Here is a tiny trained network, its code and every weight. The questions are about switching its units off for an input and a class, where a switched-off unit gives its printed mean instead of its output.

import numpy as np


def w(rows, s, z=0):
    codes = np.array(rows[::2]) - 128.0
    scale = np.full(codes.shape[1], s)
    scale[-1] = z or s
    return codes * scale


def norm(h):
    return h / np.sqrt((h * h).mean(-1, keepdims=True) + 1e-5)


def f(y):
    return np.maximum(y, 0)


def log_softmax(a):
    a = a - a.max(-1, keepdims=True)
    return a - np.log(np.exp(a).sum(-1, keepdims=True))


def net(x, mask):
    res = np.array(x, float).reshape(1, 4) / 4 @ E
    u = 0
    for l in range(3):
        y = f(norm(res) @ A[l][:, :-1].T + A[l][:, -1])
        res = res + np.where(mask[u : u + 6], y, B[l][:, -1]) @ B[l][:, :-1]
        u += 6
    return log_softmax(norm(res)[-1] @ U[:, :-1].T + U[:, -1])


A, B = {}, {}
E = w([
[55,123,197,91,102],'x0',
[167,217,223,180,108],'x1',
[178,93,170,55,210],'x2',
[53,28,253,144,104],'x3',
],0.0069)
A[0] = w([
[29,109,193,123,154,70],'0.n1',
[169,255,117,84,96,198],'0.n2',
[93,233,173,140,123,32],'0.n3',
[137,91,65,100,153,66],'0.n4',
[157,176,167,156,59,3],'0.n5',
[180,155,16,195,101,129],'0.n6',
],0.0057,0.0021)
B[0] = w([
[51,18,134,63,114,204],'0.n1',
[30,89,105,56,103,251],'0.n2',
[195,134,149,154,64,176],'0.n3',
[149,221,140,231,152,179],'0.n4',
[167,253,142,230,51,163],'0.n5',
[144,43,99,248,143,254],'0.n6',
],0.0055,0.004)
A[1] = w([
[100,127,156,23,40,58],'1.n1',
[37,113,167,145,194,5],'1.n2',
[115,230,221,191,2,156],'1.n3',
[71,161,64,54,40,66],'1.n4',
[178,126,188,106,202,148],'1.n5',
[183,239,82,117,135,117],'1.n6',
],0.0059,0.0029)
B[1] = w([
[103,107,143,166,209,177],'1.n1',
[136,149,210,196,115,154],'1.n2',
[47,170,82,123,92,253],'1.n3',
[247,163,157,59,110,167],'1.n4',
[90,32,100,59,168,182],'1.n5',
[86,71,253,83,118,202],'1.n6',
],0.0066,0.0045)
A[2] = w([
[96,117,8,203,159,165],'2.n1',
[97,51,139,163,90,242],'2.n2',
[165,148,114,16,251,139],'2.n3',
[114,113,26,110,116,194],'2.n4',
[164,233,235,254,54,94],'2.n5',
[71,165,37,87,93,250],'2.n6',
],0.0072,0.0015)
B[2] = w([
[198,168,115,168,177,248],'2.n1',
[134,129,74,191,228,233],'2.n2',
[204,91,129,4,24,254],'2.n3',
[245,139,122,104,163,218],'2.n4',
[41,218,99,174,116,237],'2.n5',
[221,255,161,153,114,230],'2.n6',
],0.0075,0.0048)
U = w([
[190,39,151,52,90,240],'0',
[229,183,174,115,31,28],'1',
[201,169,51,253,196,182],'2',
[63,45,232,172,191,160],'3',
[56,47,159,163,45,4],'4',
[33,251,145,236,67,251],'5',
[44,140,103,90,156,4],'6',
],0.0066,0.0035)

Each question gives the input, the list of numbers given to net, and the class t.
The units are the neurons (one row each of A and B). Each row of codes is followed by its name. A weight is (code - 128) times the scale printed after its matrix; where a second scale follows, it is the last column's (A, B and U).
mask holds one flag per neuron, layer by layer. A switched-off neuron (its flag False) gives its mean, the last column of its row in B, instead of its output. The means were averaged over made-up inputs and are rounded, as every weight is.
A unit's drop is (log p(t) with every unit on - log p(t) with that unit switched off) / (log p(t) with every unit on - log p(t) with every unit switched off).
The circuit of an input: a set's keep is (log p(t) with only the set's units on - log p(t) with every unit switched off) / (log p(t) with every unit on - log p(t) with every unit switched off). Starting from the 12 units with the biggest drops (on a tie, the unit counted first), units are removed one at a time, each time the one whose removal leaves the highest keep (on an exact tie, the one counted first), for as long as the keep stays at least 0.8.
units of the circuit, in order: the units of the circuit, biggest drop first
most important unit: the unit with the biggest drop
k most important neurons: the k neurons with the biggest drops, biggest first
drop of u: that unit's drop, to one decimal
input [3,-7,5,-7], class 1: units of the circuit, in order	(2.n3; 2.n6)
input [6,7,6,-6], class 0: units of the circuit, in order	(1.n5; 2.n3)
input [-5,-2,-5,6], class 2: units of the circuit, in order	(2.n2)
input [1,6,5,-4], class 0: units of the circuit, in order	(1.n5; 2.n3)
input [-7,3,4,-6], class 0: 2 most important neurons	(1.n6; 2.n3)
input [-1,-8,1,2], class 2: units of the circuit, in order	(0.n4; 1.n6; 2.n1)
input [-2,4,0,-6], class 5: units of the circuit, in order	(1.n6; 2.n5)
input [3,-7,3,-7], class 1: 2 most important neurons	(2.n3; 2.n6)
input [-1,-7,-3,5], class 2: units of the circuit, in order	(2.n2; 0.n2)
input [6,-8,2,-8], class 1: 2 most important neurons	(2.n6; 2.n3)
input [7,-7,-7,-5], class 1: 2 most important neurons	(1.n4; 2.n6)
input [-5,-3,-7,8], class 2: 2 most important neurons	(2.n2; 1.n6)
input [-4,0,2,2], class 0: 2 most important neurons	(0.n6; 2.n3)
input [-8,-2,7,-3], class 0: most important unit	2.n3
input [-4,5,-1,-3], class 5: drop of 1.n6	0.2
input [4,-8,5,-5], class 1: drop of 2.n3	0.2
